Here is a tiny trained network, its code and every weight. The questions are about switching its units off for an input and a class, where a switched-off unit gives its printed mean instead of its output.

import numpy as np


def w(rows, s, z=0):
    codes = np.array(rows[::2]) - 128.0
    scale = np.full(codes.shape[1], s)
    scale[-1] = z or s
    return codes * scale


def norm(h):
    return h / np.sqrt((h * h).mean(-1, keepdims=True) + 1e-5)


def f(y):
    return y / 2 * (1 + np.tanh(0.7978845608 * (y + 0.044715 * y**3)))


def log_softmax(a):
    a = a - a.max(-1, keepdims=True)
    return a - np.log(np.exp(a).sum(-1, keepdims=True))


def net(x, mask):
    res = np.array(x, float).reshape(1, 5) / 4 @ E
    u = 0
    for l in range(2):
        y = f(norm(res) @ A[l][:, :-1].T + A[l][:, -1])
        res = res + np.where(mask[u : u + 3], y, B[l][:, -1]) @ B[l][:, :-1]
        u += 3
    return log_softmax(norm(res)[-1] @ U[:, :-1].T + U[:, -1])


A, B = {}, {}
E = w([
[90,66,58,135,130,61,79],'x0',
[128,202,116,174,2,123,68],'x1',
[114,128,145,127,135,152,99],'x2',
[223,203,78,115,200,139,67],'x3',
[107,160,154,84,134,85,115],'x4',
],0.0094)
A[0] = w([
[151,78,66,250,138,199,142,4],'L0N0',
[108,77,79,134,134,72,73,6],'L0N1',
[74,190,154,52,147,53,109,2],'L0N2',
],0.013,0.0058)
B[0] = w([
[188,83,171,11,83,109,83,238],'L0N0',
[136,249,105,102,133,214,250,252],'L0N1',
[215,42,137,12,81,127,90,197],'L0N2',
],0.017,0.0032)
A[1] = w([
[190,162,77,138,189,102,71,69],'L1N0',
[113,77,98,95,250,123,131,2],'L1N1',
[136,155,84,148,84,111,53,57],'L1N2',
],0.02,0.0069)
B[1] = w([
[4,65,140,100,148,162,130,253],'L1N0',
[190,185,110,206,54,80,97,234],'L1N1',
[220,146,97,190,132,62,126,216],'L1N2',
],0.014,0.0072)
U = w([
[165,156,105,192,81,61,113,69],'0',
[179,77,136,15,86,107,95,47],'1',
[123,202,127,108,142,165,184,254],'2',
[7,43,125,162,110,75,126,152],'3',
],0.016,0.0034)

Each question gives the input, the list of numbers given to net, and the class t.
The units are the neurons (one row each of A and B). Each row of codes is followed by its name. A weight is (code - 128) times the scale printed after its matrix; where a second scale follows, it is the last column's (A, B and U).
mask holds one flag per neuron, layer by layer. A switched-off neuron (its flag False) gives its mean, the last column of its row in B, instead of its output. The means were averaged over made-up inputs and are rounded, as every weight is.
A unit's drop is (log p(t) with every unit on - log p(t) with that unit switched off) / (log p(t) with every unit on - log p(t) with every unit switched off).
The circuit of an input: a set's keep is (log p(t) with only the set's units on - log p(t) with every unit switched off) / (log p(t) with every unit on - log p(t) with every unit switched off). Starting from all 6 units, units are removed one at a time, each time the one whose removal leaves the highest keep (on an exact tie, the one counted first), for as long as the keep stays at least 0.8.
circuit, biggest first: the units of the circuit, biggest drop first
most important unit: the unit with the biggest drop
k most important neurons: the k neurons with the biggest drops, biggest first
k most important neurons of layer l: the k neurons of layer l with the biggest drops, biggest first
drop of u: that unit's drop, to one decimal
input [-4,-6,8,1,-7], class 1: 2 most important neurons : L0N0, L1N2
input [-4,-8,5,-6,-7], class 0: circuit, biggest first : L1N1, L1N0
input [-5,0,5,-6,-6], class 1: 2 most important neurons of layer 1 : L1N0, L1N1
input [7,-6,-8,-7,1], class 2: circuit, biggest first : L0N1, L1N0
input [0,1,-5,-2,-1], class 3: 4 most important neurons : L0N1, L1N1, L1N2, L0N2
input [-6,1,-7,4,6], class 1: most important unit : L0N2
input [1,-2,7,-4,5], class 1: 2 most important neurons : L0N2, L1N0
input [-4,-3,-5,8,-7], class 3: circuit, biggest first : L1N0, L0N1
input [-6,4,-5,6,-7], class 1: 3 most important neurons : L0N0, L0N1, L1N1
input [-2,4,-2,8,-6], class 3: 2 most important neurons of layer 1 : L1N0, L1N1
input [-4,2,4,5,5], class 1: 3 most important neurons : L0N2, L0N1, L1N2
input [7,5,6,-6,-6], class 2: 2 most important neurons : L0N1, L1N0
input [8,-4,-6,-8,-8], class 1: 2 most important neurons of layer 0 : L0N0, L0N1
input [-2,-4,2,-3,0], class 0: circuit, biggest first : L0N1, L1N1
input [7,7,1,-6,-4], class 0: most important unit : L1N0
input [-7,-1,0,7,8], class 1: 2 most important neurons of layer 0 : L0N2, L0N1
input [-3,-5,4,2,-4], class 0: 2 most important neurons : L1N1, L0N1
input [8,-1,7,5,7], class 2: 2 most important neurons : L0N1, L0N0
input [7,-7,-3,-4,-2], class 0: 2 most important neurons : L1N1, L1N0
input [-2,3,3,8,-3], class 3: circuit, biggest first : L1N0
input [5,-4,8,5,0], class 2: 2 most important neurons of layer 1 : L1N0, L1N2
input [-3,-8,2,-6,0], class 0: 2 most important neurons of layer 1 : L1N1, L1N0
input [1,-8,3,-6,6], class 0: 3 most important neurons : L1N1, L1N0, L0N0
input [8,-5,-3,8,1], class 2: 3 most important neurons : L0N1, L1N0, L1N1
input [-5,-7,5,1,2], class 0: 2 most important neurons : L1N1, L0N1
input [-6,6,-7,3,-7], class 1: 2 most important neurons : L0N0, L1N1
input [5,-5,4,-4,7], class 1: most important unit : L0N2
input [3,2,7,0,-2], class 2: drop of L0N1 : 0.9
